Each row has a class, written as a number after it.
[  89 -140   67 -140   55  298 -159 -139   44  -45   -3   20   29  -26
   96  -67 -112  -47  -73 -212    8 -138  302 -137  -32 -115   39  -61
  116  145 -104   89  206 -156]
1
[ -38  -22   -5  349   36 -424    1   54  -71  131 -185 -298  327   72
    0    7  197 -116  127  333 -291  223 -297  270  222  136  206  235
 -100 -156  487 -246  229  256]
11
[ -15   38  -44 -145 -140  251   99 -164  139  -71   34   82  -79  -24
   56  117 -118  -49   14 -217  -27 -201  238 -237   27 -192  -60  -74
  224  179 -123  159   50 -242]
7
[ -68    7  -80  -30 -153  243  -53 -149  281  -22 -152   17  410   22
  175   -9 -244 -238   22 -269 -672  -17  466 -272  525 -368  226  113
  312  225  342  366  442 -317]
9
[  96   58  123  142 -144 -245  -45  142  -23   99  -65  -95   53 -113
  205   87 -108   35 -239    0   97 -109  -66  201  120  161    7 -203
  -19   48   58 -306  131   22]
8
[ 240   51   18   86 -153  -62  -82  438  -46  117 -222  167  -25   31
   69   88  -67   93  119 -136  182 -109   91  162  216  251  -68 -415
  -21  168    8 -251  376  137]
7
[ -98    4   52  193   -6 -202  128 -261  -54  -14    5 -253  219  -93
  179   35   18 -164 -202  190 -418   75 -188  139   34  -96  100  292
  -72   11  215 -198  -25   28]
3
[-113  102 -210 -107  106  237  159  166   66 -176  180   87  -27   59
 -201  -97  103    4  311  -23  -36  -32  290  -31  -27   10    1  -55
  -74  -92   68  152   95  -40]
10
[ -49  144  274  154 -310  -94  -28 -304   73   42  -45 -291  255 -230
  328  217 -302 -179 -577 -197 -244 -278   78  167  301 -243   99  163
  164  319  254   56  152 -351]
4
[-135 -181  165  151  -72 -102  -26 -401  -87   86 -137 -442  232 -186
  324   26  -50 -207 -318   31 -321  -50 -209   71    4  -57  130  284
   -1   -3  153 -208  -14  -42]
3
[ 210   52  244  409 -299 -277 -267  287  -21  279 -448 -240  405 -138
  153   97 -133  -57 -157  -38   22 -195   -7  490  373  143  352  -78
  102  299  405 -104  672   40]
1
[-312  -54  156  179 -165 -150   48 -304  155  118  -15 -505  375  -23
  284  112 -134 -257 -456  -38 -535   21   54    9  312 -273  222  353
   57   76  353  -43  302 -313]
1
[-319   48 -169  -83   73   94  125 -156  106  -90  390   42  162   29
  -51 -114   85 -187  152  219 -467  128  253 -266  -76 -275  144  310
   91  -38  146  315  -88 -181]
12
[ 137  191  117  -24  -64 -197  -87  -37  -41   54  -34  -87  -25  -54
   32   33 -142   55 -302   55  197 -329 -105  149 -104  -39  -38   97
  100  120 -129  -86 -141 -126]
4
[-140  -96 -217 -135  -37  233  209 -251  250 -134   73   72  245   68
  131   33  -56 -226  143  -72 -537   34  266 -327   82 -271  -28  168
   88  -71  158  282   22 -124]
4
[ 157   62  -68  131  -84  -13  -59  330  142  -30 -147  125  134   13
   50   50  -52  -76  293  -99 -180  -33  374   10  508  -43   70 -312
   55   96  326 -114  679   34]
9
[ 119  208   73  -56  -93  -42  -89  -32 -126   10  222   16 -195 -216
  -70   -3  -58  117 -256 -107  279 -360  -11  219 -188  -20 -182  -27
  127  160 -187  -43 -167 -132]
12
[ -98  -58  129  289 -200 -214   -8   29   80  182 -306 -366  471   92
  383  237 -201 -202 -415 -127 -669   11   37   46  439 -138  212   -7
   99   83  376 -254  428  -64]
7
[  94 -123   66   90   51 -102  -11  -69  -74  -42 -278 -240   -1   46
  -53   52  158   -2   71  200  170    1 -379  -46 -162  163  -73 -119
  -78 -103  -40 -347   92  233]
2
[ 198  174  170   36 -156 -105 -146  100  -89   60  -61   25  -72 -118
  -38   74  -82   91 -100 -163  298 -340   40  374   58  111  -69  -47
   50  157  -64  -31   15  -96]
11
[-266  -12  106  -24 -116  -66  167 -393   62  -31  287 -286  179 -100
  212   97 -132 -180 -219 -117 -510    4   53  -35   47 -420  -70  320
   31  -28   97  190 -294 -290]
2
[ -47   76  108  -24  -12 -329  154 -127 -222   26   91 -287 -161   37
  -44  118  120   32  -17  216  122  -72 -307   51 -228   52 -102  173
  -51  -59  -68 -200 -167   81]
9
[ 269   71 -126 -152 -154  407 -143  171   64 -101 -148  365 -279  -69
 -169   26 -129   65  242 -358  477 -321  365  -89   32    3 -172 -514
  156  281 -238  162  310  -47]
4
[ -83 -104   23  159   51 -304   -2   36 -141   52 -191 -289  286  178
  204  103   28  -90 -167  147 -389  216 -214   41  105  185  142   -5
 -176 -123  317 -316  232  226]
7
[  16   38  126  -47    1 -198 -150 -125 -147  -14  105 -117 -170 -168
    4  -62   58   82 -213   35  161 -231 -152  155 -306   51  -83  148
    0  -77 -166  -50 -196  -53]
12
[  -8   -8   89 -389 -142  150  189 -216 -163  -58  217 -140 -461 -185
  -13  158  -39  166 -453 -121  371 -210 -263  -69 -584  100 -373  -96
 -140 -109 -459 -222 -744 -122]
3
[  68  -98  151 -135  -95  126   32 -340 -138  -25   22 -176 -398 -217
  138   52  -80  110 -293 -133  543 -392  -88  -16 -352   18 -248 -172
  119   90 -462  -84 -330  -88]
8
[  74  119  107  -66  -61   39   68 -212  -17  -50  226   12 -105 -115
  -53   58  -24   85 -159  -84  181 -123  -41   61 -135 -125 -124   53
  128  126  -79   86 -331 -174]
6
[  98  -70  195   49 -139    8  -90 -146 -183  110 -232 -251 -181 -115
  160   59  -51  -40 -218   -4  288 -195 -256    8 -298  122  -50   24
  127   23 -133 -209 -184    5]
8
[ -22   41 -103  122   41 -132   61   65  -19   -6  -53  -20  128  109
   65   16   47  -39  144   67  -65  -80   81  203  255  143   75   -6
 -116  -48  247 -136  299   32]
5
[-218   32  -95  102 -104  -28   14   29   56  -70  -91  -97  155   49
  -12  -43   85 -141   87   23 -401  -68  133   41  178  -54  108  169
  -38  -71  235  -61  295  -56]
3
[-115 -122  -21  263  -26 -204  -63   89  190   67 -284 -273  632   41
  235   47  -79 -261  -40   84 -690  168  142    6  617 -128  367  -79
  -42    5  558 -257  768   14]
5
[  39  158  165 -132 -161  -69  -20 -139  -63   17  109  -79  -92 -100
   67  140 -149   77 -373 -149  172 -304   -7  147 -123  -49 -141   23
  110  251 -247  -27  -86 -254]
9
[ 145  -96  162  371 -160 -221 -240   14   75  267 -586 -420  502  -21
  249  135 -169 -195 -203  -96 -170 -165   15  163  642   26  278  -81
  175  250  424 -257  784    2]
0
[ -86 -104   79    8   17  -21  143  -60  -60  -49  -53 -166  -99  -80
  146  121   34  -40 -192  -12   -9  -26 -203   31  -93   87 -120   -4
 -175 -149  -59 -367  -43   48]
4
[-237  -72  -58 -359   74  295  449 -328  -40 -242  387  -33 -420  -58
 -166   27  166   81   86  -40  217  -18 -170 -322 -582  -12 -363  100
 -148 -215 -464  151 -659  -10]
10
[ 242  -50  105 -194   -5   85   17 -113 -252  -70   11  145 -546 -143
  -57   74   87  172  102 -134  650 -121 -328   47 -642  216 -294  -98
  -13  -20 -490 -150 -454   79]
6
[-114   28   46 -195  -64   76  187  -88  -32 -187  213  -46 -236    9
   23  177   49   -3 -177  -99  -34   17 -103 -211 -203   -8 -317  -19
 -104 -101  -94 -237 -233  -95]
0
[ -52   -1  166  113 -243  -16  -41   16   86   93 -115 -306  143 -127
  198  194 -116 -168 -343  -88 -164  -60   76    5  270 -106   14  -17
   -1   30  350 -258  180 -139]
3
[ 150  -98   69   30 -111   80 -173 -114  -67  126 -196 -182  117 -106
  151  -26 -117  -29 -108  -37  114 -168  -26   15  -67   30   89 -142
  218  174  -20   -8   21   31]
11
[-318    7 -194  -91  137   38  195  -77    3 -143  210 -241  146  195
 -109 -127  218 -129  357  233 -323  122  102 -197  -21   -7   83  212
  -61 -268  319   41   34   52]
11
[  80   11  108 -198 -177   80  161  112  -47 -119  -44 -110 -523    6
 -129  129   87  202 -188  -81  453 -181 -118 -114 -256  278 -370 -377
 -226 -114 -317 -305 -142   -1]
0
[  51  -96  128   88   30 -220    4 -286 -242  114  -34 -281   -9  -81
  -11   82  104   11 -140  178  193  -18 -551  123 -333  132  -74  173
   -8  -70  -94 -170 -337  187]
9
[-342 -253  211  202  -58  -70  -74 -513   69   84 -135 -579  540   18
  456  100 -217 -461 -444    2 -856   66  167 -202  378 -478  324  331
   92   62  406   14  289 -277]
5
[ 230  239   12 -133 -202  219  -50  146 -135  -35  190  376 -468 -179
 -186   51    0  227   64 -287  592 -242   97  319 -424  122 -246 -214
   50  275 -386  114 -230  -84]
3
[-128 -134 -306   17  231  199   90   46   70 -161   34  105  209  157
  -26 -185  154 -142  459  162 -320  198  145 -202 -133  -27  108   53
   -9 -181  135  154  125  213]
0
[-257 -105   48  226  141 -348  233 -320  -11   40   16 -430  405   33
  232  -31   73 -220  -22  243 -708  278 -231   53  133 -156  283  476
  -70 -182  346 -139  -15   10]
6
[ 250  210    3  114  -53 -212 -105  297 -149   52 -124  184 -154   21
 -118   16   49  175  159   25  393 -203  -45  393    9  255  -47 -130
   11  170  -70 -101  231  120]
9
[  81   32  -61  441  -36 -517  -82  229 -163  245 -305 -216  305  118
  -12   10   99 -134  309  202 -369  249 -133  320  348   97  348   91
   -9  -56  542 -174  493  290]
8
[ 307  201 -116 -345  -32  268  -37  320  -99 -192  101  517 -439  -92
 -275   47  -18  230  168 -104  748 -305   72   96 -496  171 -309 -288
   17  113 -446   79 -197   38]
2
[-154 -110   77  -53   84  -67  320 -351 -102  -89  239 -279  -94  -41
   57  106   86  -51 -273  139 -242  238 -403 -117 -274  -44 -166  224
 -241 -311    6 -195 -560   52]
2
[ 130  -79  -15  200  -70  -22  -51  -79   95   31 -283  -37  229   23
  152   -4  -72  -97  125  -64 -186  -57  144  -52  353  -76  176 -128
  194  158  213    6  411   27]
6
[-137 -111 -160  389  115  -65   82  154  107   37 -410 -119  490  183
  147  -66   94 -320  485  217 -547  285   20  -21  355   -6  353  128
  -22  -55  498  -69  632  291]
4
[-245  -92 -216 -160  303  247  266 -203   64 -315  128  -51  -28  136
  -49 -139  111 -118  283   27 -258   65   83 -304 -144 -117 -103  133
 -165 -372   14   97 -158  107]
4
[ -30   15  -73  145  -20 -164  132   44   14   72  -59 -147  266  178
  -32  -44   76  -24  168  110 -327   59   -5   79   94  -41  139  170
   27  -33  263  119  168  146]
1
[  88   71  192  181 -169 -248 -227   67  -53  120 -198 -208  272  -74
   44   51  -78  -96 -212  -24 -187 -111   17  238  338  -47  157  101
   65  210  285 -153  514  -72]
2
[ 299   78  -68  -83 -123  157 -132  264  -67   10 -257  230  -87   34
  -91   29  -73  119  142 -178  340 -285   75   54 -118  250  -53 -378
  120  218 -222  -49  268   97]
7
[ 118  -45   66 -132   48  -59   48 -110 -216  -45 -136  -33 -377 -127
  -23   98  110  141   66   58  607 -122 -503  103 -542  322 -185  -33
  -98  -51 -409 -255 -313  131]
7
[  62  126   35  -36 -132   10   -4  -13   48   20  103   13   20  -10
  -59  -25  -49   21   15  -79   62 -283  235   50  139   10   61  -53
   61  113   30   74  222 -160]
5
[ 200   -1  507  302 -247 -337  -53 -300 -260  230 -364 -529  -53 -294
  210  211 -168  -21 -476 -171  314 -255 -667  416  -35  219  -47  126
  -77  134  -55 -389 -138   13]
1
[  36  112 -189   94  203 -137   18  358  -95  -64   59  182   48  242
 -315 -143  289   48  511  295   17  257  -95  125 -151  185   62   47
 -184 -220  230  -19  127  368]
5
[ 260   59 -134 -114  -35  309 -194  316  -68  -47 -141  445 -380    9
 -308    9   41  108  339 -190  587 -255  197  -73 -122  190 -188 -398
   85   74 -244  103   95   97]
12
[-111 -113  238 -140  -67  310  -91 -531  -28  -72  -24 -354   83 -250
  237   63 -197 -164 -471 -269  -25 -319  -43 -102 -197 -233  -72  162
  176  144 -134   17 -185 -309]
4
[ -25 -207   25  -29  -90  167 -123 -169   99    6 -193 -182  242  -97
  182   59  -94 -157 -280  -77 -222 -114  149 -164  163  -56  160    0
  119   46  182  -10  280 -148]
0
[ 438   65  155   28 -179  -22 -224  309 -136  179 -364   13 -289  -64
  -17   72  -33  236   -9 -121  821 -324 -175  254 -192  357 -192 -375
  130  152 -213 -236   10  197]
11
[ -73 -165  270  385 -139 -146 -321 -150   86  189 -451 -543  565  -48
  348  -32 -156 -325 -284  -94 -610  -37  167  101  586 -191  421   77
  117  214  470 -234  899 -165]
5
[ -97 -101  214  266  -21 -381  158 -377 -149   56 -222 -579  108 -115
  226   72   93  -99 -265  223 -260   69 -630  111 -173   90   93  328
  -93 -117   74 -351 -149  100]
10
[-109 -203  -11  166  -22   69 -123 -152  131    2 -226 -248  359   23
  189  -71    2 -231  -44   59 -437   32  109  -68  309 -130  104   46
   49   50  267 -144  447  -94]
2
[ 395  147  120  350 -280 -334 -340  400  -43  194 -448    1  265  -78
   14   62 -129   31   34  -63  127 -344  127  478  494  197  153 -388
  106  372  209 -188  829  109]
9
[ 311   72  -64  250   10 -279 -178  578 -156   97 -334  164  -38   16
 -132   36   78  102  332   16  307   52 -212  358  145  431    3 -416
 -174  -39   93 -443  490  412]
9
[  72  -24   27  359 -132 -336 -101  264   95  163 -370 -120  485   63
  287  146 -145 -133 -133   -9 -458   32  109  201  667   46  239 -186
   -6  136  438 -280  651   55]
0
[  71  -79  170   45  -73  152 -124 -327  -41  -42   23 -149  -92 -194
   83  -35  -44  -41 -170 -124  244 -272  -27    0 -158  -32  -70  -61
  131   80 -125  -50 -120 -154]
6
[ -21  -28  126 -241 -132   55  142  -67  -84  -33  149 -138 -367 -111
    8   42   30  167 -328  100  391 -154 -254 -108 -466  209 -200 -178
 -168 -132 -340 -238 -450  -65]
5
[-136  105 -237 -178  252   70  269   14  -48 -184  343  176 -200   71
 -335 -145  243   92  429  158   68  213  -94 -119 -430   27  -18  192
 -109 -197 -164  229 -294  151]
10
[ 150   46  125  395 -277 -307 -190  249  -13  224 -400 -171  302  -85
  202   64 -163 -160  -62   24 -217 -241  237  323  521   -6  313 -152
  143  264  311 -181  728  -23]
8
[-146 -166   28 -118  196  108   61 -466 -121  -67  116 -298  114  -36
   79  -68   -9 -140  -59    1 -296  -31  -38 -222  -24 -163   72  248
   57 -117   48   37 -151  -48]
9
[ 201  144 -180  -71  -82  296  -92  572   82 -122 -201  349 -279  191
 -183   14   93  191  334 -220  457  -89  303  -35  101  261 -241 -552
  -28   33   52 -170  384  181]
3
[ -49 -143 -161  -73  181   41  259 -243 -110  -69   59  -81 -155   49
    2    6  178  -43  320  204   16   99 -315 -189 -363   22 -126  209
  -14 -339  -37  -14 -496  203]
9
[ -51 -152    1 -153  140  222   64 -293  -44 -129  -43  -62 -132  -24
  154   -6   12  -57   33  -24    3  -18   28 -183 -358  -52   47   63
   95  -58 -221   23 -155  -78]
8
[  39  -22  -97  -57 -140  297  -50  -15  116  -25 -129   37  137   57
   99   -8  -86  -50  135 -236  -61  -67  209  -97  164   45  -88 -202
  145  122  134  114  108  -70]
11
[ 215  150 -103  -25   19 -165    3  224 -133  -12   99  297 -229   58
 -210 -123   98  146  453    1  272 -179  122  181 -125  201   10  -95
  -13   10 -202   24  123  103]
6
